Below is a small trained network, with its code and all its weights. Each question gives an input and a target symbol and asks what happens when units are switched off, that is, made to give their printed mean instead of their output.

import numpy as np


def w(rows, s, z=0):
    codes = np.array(rows[::2]) - 128.0
    scale = np.full(codes.shape[1], s)
    scale[-1] = z or s
    return codes * scale


def f(y):
    return np.maximum(y, 0)


def softmax(a):
    e = np.exp(a - a.max(-1, keepdims=True))
    return e / e.sum(-1, keepdims=True)


def log_softmax(a):
    a = a - a.max(-1, keepdims=True)
    return a - np.log(np.exp(a).sum(-1, keepdims=True))


def net(x, mask):
    ids = ['ΓΘΦΩαβεημτ'.index(c) for c in x.split()]
    T = len(ids)
    res = E[ids] + P[:T]
    r = res
    for j in range(2):
        rows = slice(2 * j, 2 * j + 2)
        q, k, v = (r @ M[0][rows].T for M in (Q, K, V))
        z = softmax(np.where(np.tri(T) > 0, q @ k.T / 2**0.5, -1e9)) @ v
        o = O[0][rows]
        res = res + np.where(mask[j], z, o[:, -1]) @ o[:, :-1]
    y = f(res @ A[0][:, :-1].T + A[0][:, -1])
    res = res + np.where(mask[2:14], y, B[0][:, -1]) @ B[0][:, :-1]
    return log_softmax(res[-1] @ U[:, :-1].T + U[:, -1])


Q, K, V, O, A, B = {}, {}, {}, {}, {}, {}
E = w([
[113,177,227,147,119],'Γ',
[139,126,85,157,99],'Θ',
[128,142,115,74,38],'Φ',
[182,123,117,211,154],'Ω',
[169,70,67,86,118],'α',
[114,131,174,58,98],'β',
[140,69,110,3,102],'ε',
[172,107,162,122,149],'η',
[147,161,181,199,135],'μ',
[109,178,145,181,78],'τ',
],0.011)
P = w([
[115,165,118,130,162],'0',
[197,91,150,138,145],'1',
[214,97,173,151,60],'2',
[162,170,137,166,55],'3',
[79,91,102,166,89],'4',
[108,98,127,129,168],'5',
[138,114,252,68,177],'6',
[120,166,202,71,96],'7',
[168,123,89,138,62],'8',
],0.02)
Q[0] = w([
[179,135,154,124,58],'h1',
[112,172,123,99,161],'h1',
[156,181,152,84,157],'h2',
[33,119,116,122,248],'h2',
],0.014)
K[0] = w([
[73,159,79,117,168],'h1',
[149,141,121,120,66],'h1',
[84,189,77,151,29],'h2',
[245,131,169,122,35],'h2',
],0.012)
V[0] = w([
[57,177,95,127,21],'h1',
[79,102,80,110,71],'h1',
[189,102,46,89,136],'h2',
[148,153,57,250,111],'h2',
],0.015)
O[0] = w([
[202,46,92,184,246,47],'h1',
[160,99,124,96,197,3],'h1',
[223,228,138,84,145,80],'h2',
[137,176,9,154,73,224],'h2',
],0.014,0.0047)
A[0] = w([
[123,159,144,192,125,159],'n1',
[131,151,216,99,93,105],'n2',
[187,159,62,143,108,11],'n3',
[156,157,49,154,110,168],'n4',
[167,121,122,141,248,139],'n5',
[99,51,180,142,114,86],'n6',
[107,103,98,170,103,142],'n7',
[194,200,185,78,145,93],'n8',
[146,77,144,90,112,107],'n9',
[167,106,66,167,146,120],'n10',
[129,182,101,157,127,176],'n11',
[155,76,168,68,205,254],'n12',
],0.011,0.0065)
B[0] = w([
[129,102,104,70,121,211],'n1',
[120,161,155,104,177,237],'n2',
[76,254,94,165,241,170],'n3',
[173,99,121,163,132,251],'n4',
[134,112,168,136,19,165],'n5',
[71,198,67,205,182,168],'n6',
[75,66,118,126,137,239],'n7',
[91,20,48,28,188,232],'n8',
[121,161,146,148,158,154],'n9',
[153,106,150,157,206,154],'n10',
[187,85,102,93,88,221],'n11',
[137,142,166,216,88,214],'n12',
],0.0085,0.011)
U = w([
[2,126,108,137,190,1],'Γ',
[200,194,93,169,177,124],'Θ',
[222,83,153,154,128,178],'Φ',
[156,251,78,134,91,25],'Ω',
[216,115,83,40,133,123],'α',
[101,225,171,176,185,187],'β',
[114,52,197,82,179,132],'ε',
[99,221,200,42,47,193],'η',
[129,53,100,104,51,192],'μ',
[147,56,82,164,201,32],'τ',
],0.0055,0.0053)

Each question gives the input, a string of symbols that net reads in full, and the target symbol t.
The units are the heads (2 rows each of Q, K, V and O) and the neurons (one row each of A and B). Each row of codes is followed by its name. A weight is (code - 128) times the scale printed after its matrix; where a second scale follows, it is the last column's (O, A, B and U).
mask holds one flag per unit, heads first, then neurons. A switched-off unit (its flag False) gives its mean, the last column of its rows in O or B, instead of its output. The means were averaged over made-up inputs and are rounded, as every weight is.
A unit's drop is (log p(t) with every unit on - log p(t) with that unit switched off) / (log p(t) with every unit on - log p(t) with every unit switched off).
The circuit of an input: a set's keep is (log p(t) with only the set's units on - log p(t) with every unit switched off) / (log p(t) with every unit on - log p(t) with every unit switched off). Starting from the 12 units with the biggest drops (on a tie, the unit counted first), units are removed one at a time, each time the one whose removal leaves the highest keep (on an exact tie, the one counted first), for as long as the keep stays at least 0.8.
units of the circuit, in order: the units of the circuit, biggest drop first
unit that matters most: the unit with the biggest drop
top k neurons: the k neurons with the biggest drops, biggest first
heads that matter: for each layer, one digit per head in row order, 1 if its drop is at least 0.15 and else 0, layers parted by /
drop of u: that unit's drop, to one decimal
input ε Φ α Θ, target ε: units of the circuit, in order : [h2 n8]
input μ α η β η ε, target η: unit that matters most : h1
input μ Θ α η ε α μ η Γ, target α: units of the circuit, in order : [h2 n8 n12]
input β α τ μ, target β: top 2 neurons : [n6 n8]
input τ α ε α μ α, target ε: units of the circuit, in order : [h2 n8]
input Γ μ μ β μ Φ μ μ η, target Γ: top 2 neurons : [n6 n11]
input Ω ε α Θ, target Ω: top 2 neurons : [n3 n8]
input τ α ε, target τ: units of the circuit, in order : [h1 h2 n10]
input η Φ μ η η η Ω, target η: units of the circuit, in order : [h1 n4]
input μ β β μ η η, target β: heads that matter : 01
input Ω η τ, target Ω: units of the circuit, in order : [h2 n3]
input Φ Θ η Ω, target Φ: units of the circuit, in order : [h1 n5 h2]
input η α β, target η: heads that matter : 10
input η Ω η, target η: unit that matters most : h1
input ε α α τ μ Ω τ Γ μ, target Ω: units of the circuit, in order : [h2 n3]
input η η τ β η μ μ, target β: units of the circuit, in order : [h2 n8 n6]
input η η μ α η, target η: units of the circuit, in order : [h1 h2]
input β Γ μ α μ Ω η Γ, target μ: units of the circuit, in order : [h2 n3]
input Γ μ η μ Γ β μ μ, target Γ: units of the circuit, in order : [h2 n6]
input α ε Φ, target α: units of the circuit, in order : [h2 n8]
input τ τ Γ Ω η, target τ: units of the circuit, in order : [h1 n10]
input ε ε μ, target ε: units of the circuit, in order : [n8 h2]
input β Γ Φ, target β: top neuron : [n6]
input μ μ Θ Γ Ω ε ε μ, target Ω: drop of n6 : -0.1
input Γ Γ η ε Ω, target Γ: drop of n7 : 0.1
input β β μ η η μ, target μ: drop of n1 : 0.0
input μ Ω ε Γ β, target Ω: drop of n8 : 0.2
input Θ ε μ μ, target Θ: heads that matter : 11
input Γ ε μ η, target Γ: heads that matter : 01
